Below are the code and all the weights of a small trained network. Each question names an input and a class and asks about switching units off, where a switched-off unit gives its printed mean instead of its output.

import numpy as np


def w(rows, s, z=0):
    codes = np.array(rows[::2]) - 128.0
    scale = np.full(codes.shape[1], s)
    scale[-1] = z or s
    return codes * scale


def f(y):
    return y / 2 * (1 + np.tanh(0.7978845608 * (y + 0.044715 * y**3)))


def log_softmax(a):
    a = a - a.max(-1, keepdims=True)
    return a - np.log(np.exp(a).sum(-1, keepdims=True))


def net(x, mask):
    res = np.array(x, float).reshape(1, 8) / 4 @ E
    y = f(res @ A[0][:, :-1].T + A[0][:, -1])
    res = res + np.where(mask, y, B[0][:, -1]) @ B[0][:, :-1]
    return log_softmax(res[-1] @ U[:, :-1].T + U[:, -1])


A, B = {}, {}
E = w([
[29,125,173,44,221,91,214,20],'x0',
[2,68,56,116,152,120,134,232],'x1',
[146,189,214,139,171,105,144,148],'x2',
[104,79,171,80,96,196,109,216],'x3',
[138,198,195,236,87,31,179,125],'x4',
[144,153,177,155,192,194,199,153],'x5',
[141,97,169,159,164,216,219,56],'x6',
[179,150,73,183,143,116,132,72],'x7',
],0.0081)
A[0] = w([
[111,106,107,145,162,172,135,196,162],'N0',
[172,113,164,130,123,174,134,104,133],'N1',
[89,98,67,108,102,160,63,125,139],'N2',
[156,124,162,89,124,166,135,95,49],'N3',
[166,144,126,189,77,122,117,136,102],'N4',
[145,141,125,147,114,116,118,5,158],'N5',
[130,88,74,94,138,129,93,121,70],'N6',
[177,144,143,107,176,118,163,80,254],'N7',
],0.014,0.0061)
B[0] = w([
[69,167,108,81,129,119,177,20,226],'N0',
[11,144,204,156,109,178,79,113,182],'N1',
[196,64,30,71,146,99,150,157,246],'N2',
[100,80,199,146,97,121,85,255,160],'N3',
[235,163,83,182,14,185,64,173,203],'N4',
[38,86,139,64,184,65,199,38,246],'N5',
[186,153,38,141,101,54,144,136,194],'N6',
[21,169,69,89,131,164,120,129,251],'N7',
],0.0085,0.012)
U = w([
[224,91,176,138,216,137,126,134,3],'0',
[253,172,109,160,77,158,82,119,40],'1',
[91,117,192,110,73,144,96,161,161],'2',
[175,94,61,77,116,112,131,139,133],'3',
[95,142,135,104,227,141,191,66,225],'4',
],0.011,0.0046)

Each question gives the input, the list of numbers given to net, and the class t.
The units are the neurons (one row each of A and B). Each row of codes is followed by its name. A weight is (code - 128) times the scale printed after its matrix; where a second scale follows, it is the last column's (A, B and U).
mask holds one flag per neuron, in row order. A switched-off neuron (its flag False) gives its mean, the last column of its row in B, instead of its output. The means were averaged over made-up inputs and are rounded, as every weight is.
A unit's drop is (log p(t) with every unit on - log p(t) with that unit switched off) / (log p(t) with every unit on - log p(t) with every unit switched off).
The circuit of an input: a set's keep is (log p(t) with only the set's units on - log p(t) with every unit switched off) / (log p(t) with every unit on - log p(t) with every unit switched off). Starting from all 8 units, units are removed one at a time, each time the one whose removal leaves the highest keep (on an exact tie, the one counted first), for as long as the keep stays at least 0.8.
units of the circuit, in order: the units of the circuit, biggest drop first
unit that matters most: the unit with the biggest drop
k most important neurons: the k neurons with the biggest drops, biggest first
drop when u is switched off: that unit's drop, to one decimal
input [-7,3,8,8,-7,1,8,8], class 4: units of the circuit, in order -> (N0)
input [-1,-8,0,-5,4,3,-4,-7], class 2: 4 most important neurons -> (N4, N0, N2, N5)
input [4,2,8,1,0,-6,-6,-1], class 2: units of the circuit, in order -> (N5, N2)
input [-2,-1,-6,2,4,-3,1,-5], class 1: 2 most important neurons -> (N5, N7)
input [2,-7,7,0,-3,-7,-1,-7], class 2: 3 most important neurons -> (N3, N0, N2)
input [-3,-6,-1,-1,5,2,8,4], class 2: 4 most important neurons -> (N4, N1, N3, N0)
input [0,-6,-7,8,3,-2,1,7], class 2: 2 most important neurons -> (N1, N5)
input [8,3,5,5,-1,-3,-8,2], class 3: 3 most important neurons -> (N5, N0, N1)
input [-5,4,-7,-7,2,-4,-7,3], class 1: 3 most important neurons -> (N4, N5, N7)
input [-2,-3,4,-2,4,-4,0,3], class 1: 2 most important neurons -> (N4, N0)
input [5,-8,-6,1,2,-7,-7,-6], class 4: 2 most important neurons -> (N5, N4)
input [-5,-8,8,-7,2,5,1,-1], class 2: 3 most important neurons -> (N4, N1, N5)
input [7,-6,-2,5,3,5,-7,-7], class 2: 2 most important neurons -> (N5, N0)
input [5,-4,6,8,-8,3,-2,-7], class 2: unit that matters most -> N3
input [-8,6,2,-5,7,4,3,0], class 1: drop when N5 is switched off -> 0.0
input [-1,-5,-6,2,6,3,3,3], class 2: drop when N4 is switched off -> 0.9
input [-3,3,-8,-6,3,5,-1,5], class 1: drop when N7 is switched off -> 0.1
